Below are the code and all the weights of a small trained network. Each question names an input and a target symbol and asks about switching units off, where a switched-off unit gives its printed mean instead of its output.

import numpy as np


def w(rows, s, z=0):
    codes = np.array(rows[::2]) - 128.0
    scale = np.full(codes.shape[1], s)
    scale[-1] = z or s
    return codes * scale


def norm(h):
    return h / np.sqrt((h * h).mean(-1, keepdims=True) + 1e-5)


def f(y):
    return np.maximum(y, 0)


def softmax(a):
    e = np.exp(a - a.max(-1, keepdims=True))
    return e / e.sum(-1, keepdims=True)


def log_softmax(a):
    a = a - a.max(-1, keepdims=True)
    return a - np.log(np.exp(a).sum(-1, keepdims=True))


def net(x, mask):
    ids = ['αβγδεηλξπσφ'.index(c) for c in x.split()]
    T = len(ids)
    res = E[ids] + P[:T]
    u = 0
    for l in range(2):
        r = norm(res)
        for j in range(2):
            rows = slice(2 * j, 2 * j + 2)
            q, k, v = (r @ M[l][rows].T for M in (Q, K, V))
            z = softmax(np.where(np.tri(T) > 0, q @ k.T / 2**0.5, -1e9)) @ v
            o = O[l][rows]
            res = res + np.where(mask[u + j], z, o[:, -1]) @ o[:, :-1]
        u += 2
        y = f(norm(res) @ A[l][:, :-1].T + A[l][:, -1])
        res = res + np.where(mask[u : u + 12], y, B[l][:, -1]) @ B[l][:, :-1]
        u += 12
    return log_softmax(norm(res)[-1] @ U[:, :-1].T + U[:, -1])


Q, K, V, O, A, B = {}, {}, {}, {}, {}, {}
E = w([
[68,146,121],'α',
[159,104,69],'β',
[130,136,187],'γ',
[165,118,171],'δ',
[64,141,140],'ε',
[45,110,143],'η',
[66,138,145],'λ',
[114,108,22],'ξ',
[67,140,146],'π',
[129,136,190],'σ',
[151,7,158],'φ',
],0.015)
P = w([
[228,28,183],'0',
[2,47,174],'1',
[54,77,157],'2',
[84,96,143],'3',
[108,106,121],'4',
[126,116,97],'5',
[146,125,76],'6',
[163,137,67],'7',
[178,146,63],'8',
[190,154,56],'9',
[204,158,56],'10',
[215,168,54],'11',
],0.003)
Q[0] = w([
[176,40,79],'0.h1',
[164,80,210],'0.h1',
[210,82,138],'0.h2',
[114,251,34],'0.h2',
],0.014)
K[0] = w([
[192,56,58],'0.h1',
[128,11,187],'0.h1',
[166,29,116],'0.h2',
[153,232,45],'0.h2',
],0.013)
V[0] = w([
[172,176,152],'0.h1',
[149,2,194],'0.h1',
[102,254,180],'0.h2',
[131,75,102],'0.h2',
],0.0074)
O[0] = w([
[86,129,44,46],'0.h1',
[254,243,166,253],'0.h1',
[61,50,18,54],'0.h2',
[166,172,171,166],'0.h2',
],0.0046,0.003)
A[0] = w([
[173,3,151,80],'0.n1',
[197,167,161,211],'0.n2',
[180,2,143,59],'0.n3',
[99,184,111,117],'0.n4',
[133,127,198,4],'0.n5',
[157,169,139,143],'0.n6',
[135,103,166,81],'0.n7',
[92,204,108,173],'0.n8',
[107,213,90,185],'0.n9',
[190,159,93,77],'0.n10',
[121,195,72,47],'0.n11',
[68,144,161,150],'0.n12',
],0.0079,0.0016)
B[0] = w([
[149,145,219,155],'0.n1',
[100,89,26,254],'0.n2',
[113,92,247,157],'0.n3',
[118,101,123,149],'0.n4',
[111,99,61,173],'0.n5',
[98,123,85,183],'0.n6',
[132,112,114,152],'0.n7',
[93,71,168,165],'0.n8',
[75,99,115,155],'0.n9',
[116,140,18,182],'0.n10',
[75,115,146,138],'0.n11',
[127,102,73,202],'0.n12',
],0.012,0.0046)
Q[1] = w([
[251,156,136],'1.h1',
[143,52,128],'1.h1',
[147,120,153],'1.h2',
[163,53,124],'1.h2',
],0.023)
K[1] = w([
[40,250,77],'1.h1',
[50,141,147],'1.h1',
[109,153,116],'1.h2',
[109,53,198],'1.h2',
],0.023)
V[1] = w([
[200,64,211],'1.h1',
[123,94,212],'1.h1',
[91,253,44],'1.h2',
[206,158,188],'1.h2',
],0.0056)
O[1] = w([
[188,172,191,107],'1.h1',
[151,139,189,99],'1.h1',
[70,105,255,64],'1.h2',
[35,112,109,3],'1.h2',
],0.0069,0.004)
A[1] = w([
[80,127,185,60],'1.n1',
[183,161,68,200],'1.n2',
[180,182,2,118],'1.n3',
[98,107,153,165],'1.n4',
[115,193,145,16],'1.n5',
[209,63,123,138],'1.n6',
[38,241,103,194],'1.n7',
[228,96,199,238],'1.n8',
[108,26,179,43],'1.n9',
[47,150,222,10],'1.n10',
[135,138,153,96],'1.n11',
[193,189,142,191],'1.n12',
],0.0076,0.0012)
B[1] = w([
[116,53,214,137],'1.n1',
[38,213,77,201],'1.n2',
[153,116,249,254],'1.n3',
[172,128,108,150],'1.n4',
[127,118,108,128],'1.n5',
[46,71,192,180],'1.n6',
[94,46,137,148],'1.n7',
[133,161,2,147],'1.n8',
[183,232,130,172],'1.n9',
[247,141,242,136],'1.n10',
[145,78,121,129],'1.n11',
[119,123,38,139],'1.n12',
],0.0095,0.0065)
U = w([
[76,70,135,239],'α',
[136,116,8,170],'β',
[110,192,133,36],'γ',
[178,207,81,68],'δ',
[168,115,164,30],'ε',
[190,140,156,122],'η',
[182,119,167,75],'λ',
[103,168,169,8],'ξ',
[178,121,163,62],'π',
[112,185,144,12],'σ',
[248,65,73,2],'φ',
],0.016,0.0043)

Each question gives the input, a string of symbols that net reads in full, and the target symbol t.
The units are the heads (2 rows each of Q, K, V and O) and the neurons (one row each of A and B). Each row of codes is followed by its name. A weight is (code - 128) times the scale printed after its matrix; where a second scale follows, it is the last column's (O, A, B and U).
mask holds one flag per unit, layer by layer, with each layer's heads first. A switched-off unit (its flag False) gives its mean, the last column of its rows in O or B, instead of its output. The means were averaged over made-up inputs and are rounded, as every weight is.
A unit's drop is (log p(t) with every unit on - log p(t) with that unit switched off) / (log p(t) with every unit on - log p(t) with every unit switched off).
The circuit of an input: a set's keep is (log p(t) with only the set's units on - log p(t) with every unit switched off) / (log p(t) with every unit on - log p(t) with every unit switched off). Starting from the 12 units with the biggest drops (on a tie, the unit counted first), units are removed one at a time, each time the one whose removal leaves the highest keep (on an exact tie, the one counted first), for as long as the keep stays at least 0.8.
units of the circuit, in order: the units of the circuit, biggest drop first
unit that matters most: the unit with the biggest drop
k most important neurons: the k neurons with the biggest drops, biggest first
top k neurons in layer l: the k neurons of layer l with the biggest drops, biggest first
drop of u: that unit's drop, to one decimal
input α δ β σ, target α: units of the circuit, in order => (0.n5)
input λ η β δ β σ λ α β ξ δ, target β: 2 most important neurons => (0.n2 0.n10)
input β λ λ λ, target β: units of the circuit, in order => (0.n12 1.n6)
input α η δ λ β λ, target β: 2 most important neurons => (1.n3 0.n12)
input ε ε η λ ε, target β: 4 most important neurons => (0.n12 1.n3 1.n6 0.n3)
input λ λ π α β σ α φ φ, target β: units of the circuit, in order => (1.n8 1.n3)
input σ α β β ξ σ, target β: units of the circuit, in order => (0.n2 0.h1)
input φ β ξ π β α η ξ φ σ, target α: top 3 neurons in layer 1 => (1.n9 1.n3 1.n7)
input ξ σ η ξ δ, target α: 3 most important neurons => (1.n3 1.n6 1.n2)
input π γ η π, target β: units of the circuit, in order => (0.n12 1.n6)
input φ π ξ π α λ λ ξ φ η π η, target β: 3 most important neurons => (1.n3 0.n12 0.n3)
input λ η ξ ξ ξ β β α λ λ δ η, target β: units of the circuit, in order => (1.n6 0.n12)
input ξ η ξ η η δ, target α: 3 most important neurons => (1.n6 1.n3 1.n2)
input π α σ ε ε, target β: units of the circuit, in order => (0.n12)
input α λ φ, target φ: top 3 neurons in layer 0 => (0.n3 0.n1 0.n10)
input α ξ δ δ ε δ, target β: 2 most important neurons => (0.n2 1.n2)
input δ δ η δ α η η β, target α: top 2 neurons in layer 0 => (0.n3 0.n1)
input ξ σ η η γ ξ γ, target β: top 2 neurons in layer 0 => (0.n2 0.n5)
input α σ γ δ λ π π, target β: 4 most important neurons => (1.n3 0.n12 1.n6 1.n9)
input π β ε γ, target α: unit that matters most => 0.h2
input σ β φ, target φ: top 2 neurons in layer 1 => (1.n8 1.n3)
input η δ δ σ η α ξ η α ξ φ φ, target β: drop of 0.h1 => 2.0
input η λ λ ξ, target α: drop of 1.n1 => 0.0
input λ π λ σ ξ ε ε ξ φ α δ, target δ: drop of 0.h2 => 0.3
